Below is a small trained network, with its code and all its weights. Each question gives an input and a class and asks what happens when units are switched off, that is, made to give their printed mean instead of their output.

import numpy as np


def w(rows, s, z=0):
    codes = np.array(rows[::2]) - 128.0
    scale = np.full(codes.shape[1], s)
    scale[-1] = z or s
    return codes * scale


def f(y):
    return y / 2 * (1 + np.tanh(0.7978845608 * (y + 0.044715 * y**3)))


def log_softmax(a):
    a = a - a.max(-1, keepdims=True)
    return a - np.log(np.exp(a).sum(-1, keepdims=True))


def net(x, mask):
    res = np.array(x, float).reshape(1, 7) / 4 @ E
    y = f(res @ A[0][:, :-1].T + A[0][:, -1])
    res = res + np.where(mask, y, B[0][:, -1]) @ B[0][:, :-1]
    return log_softmax(res[-1] @ U[:, :-1].T + U[:, -1])


A, B = {}, {}
E = w([
[140,168,143,125,132,107,155,106],'x0',
[198,105,162,33,211,147,180,198],'x1',
[124,151,219,218,251,167,84,111],'x2',
[127,174,166,124,129,78,145,151],'x3',
[32,5,187,125,143,81,232,63],'x4',
[118,146,132,125,135,117,133,137],'x5',
[123,128,145,127,126,105,119,157],'x6',
],0.011)
A[0] = w([
[98,115,138,32,182,149,130,164,113],'N1',
[58,134,140,181,56,113,92,106,73],'N2',
[129,112,150,80,145,139,126,137,99],'N3',
[147,124,95,59,30,72,122,106,95],'N4',
[248,224,93,119,102,167,11,156,111],'N5',
[41,69,190,97,147,116,184,87,137],'N6',
[164,101,221,154,222,159,76,84,85],'N7',
[103,28,149,132,148,67,162,88,108],'N8',
[16,172,85,235,63,61,41,49,41],'N9',
[155,107,146,15,246,137,132,136,3],'N10',
[90,173,207,235,177,167,79,109,88],'N11',
[152,94,98,77,28,125,178,164,102],'N12',
[202,92,118,44,210,132,181,165,41],'N13',
[94,148,80,71,49,117,154,149,108],'N14',
[125,158,145,128,147,131,138,123,100],'N15',
[119,140,83,93,84,97,142,115,101],'N16',
],0.011,0.0049)
B[0] = w([
[179,139,104,152,128,68,137,175,168],'N1',
[200,85,114,140,68,119,132,196,185],'N2',
[155,176,94,163,130,142,88,146,143],'N3',
[91,66,123,71,160,131,65,75,197],'N4',
[21,211,123,183,34,183,231,159,251],'N5',
[88,218,126,161,98,211,199,200,217],'N6',
[107,112,166,45,190,121,59,71,195],'N7',
[33,174,134,191,75,161,187,179,203],'N8',
[254,104,101,150,69,78,127,140,244],'N9',
[179,86,86,181,83,86,106,59,182],'N10',
[77,85,150,55,193,117,19,67,212],'N11',
[102,94,130,89,198,101,78,68,198],'N12',
[216,81,120,172,88,63,142,105,191],'N13',
[84,122,169,57,176,132,39,117,189],'N14',
[133,110,129,124,105,177,100,111,134],'N15',
[116,130,179,84,190,114,86,143,167],'N16',
],0.0088,0.021)
U = w([
[48,160,126,175,130,179,160,161,152],'0',
[92,113,132,96,211,143,54,106,11],'1',
[248,113,120,176,126,118,114,138,196],'2',
],0.014,0.0013)

Each question gives the input, the list of numbers given to net, and the class t.
The units are the neurons (one row each of A and B). Each row of codes is followed by its name. A weight is (code - 128) times the scale printed after its matrix; where a second scale follows, it is the last column's (A, B and U).
mask holds one flag per neuron, in row order. A switched-off neuron (its flag False) gives its mean, the last column of its row in B, instead of its output. The means were averaged over made-up inputs and are rounded, as every weight is.
A unit's drop is (log p(t) with every unit on - log p(t) with that unit switched off) / (log p(t) with every unit on - log p(t) with every unit switched off).
unit that matters most: the unit with the biggest drop
top k neurons: the k neurons with the biggest drops, biggest first
drop when u is switched off: that unit's drop, to one decimal
input [-2,-6,0,-7,-3,-1,4], class 2: top neuron	[N9]
input [-2,8,7,-2,-1,-7,4], class 2: top 3 neurons	[N13 N10 N1]
input [8,-2,-8,-1,7,-6,-6], class 1: top 2 neurons	[N5 N12]
input [-8,-5,4,6,4,-4,0], class 2: top 3 neurons	[N9 N5 N2]
input [8,-2,-8,-5,-7,3,0], class 1: top 2 neurons	[N4 N14]
input [-7,6,-1,-1,-7,-5,-2], class 0: top 2 neurons	[N5 N9]
input [-8,7,-4,5,-8,-1,4], class 0: top 2 neurons	[N5 N9]
input [-1,-3,-6,4,5,1,5], class 1: top 2 neurons	[N5 N4]
input [7,-7,-8,5,3,8,-7], class 1: top 2 neurons	[N14 N4]
input [-8,-4,3,-1,2,-1,6], class 2: top 2 neurons	[N5 N9]
input [-8,-5,8,5,-5,-1,8], class 1: drop when N11 is switched off	6.7
input [6,-8,-2,-1,3,-5,7], class 2: drop when N9 is switched off	0.1
input [-3,-7,-8,-2,-1,-1,2], class 1: drop when N14 is switched off	0.5
input [-2,-8,-5,-3,3,5,6], class 2: drop when N7 is switched off	0.0
input [6,-6,8,-3,0,-2,-8], class 1: unit that matters most	N11
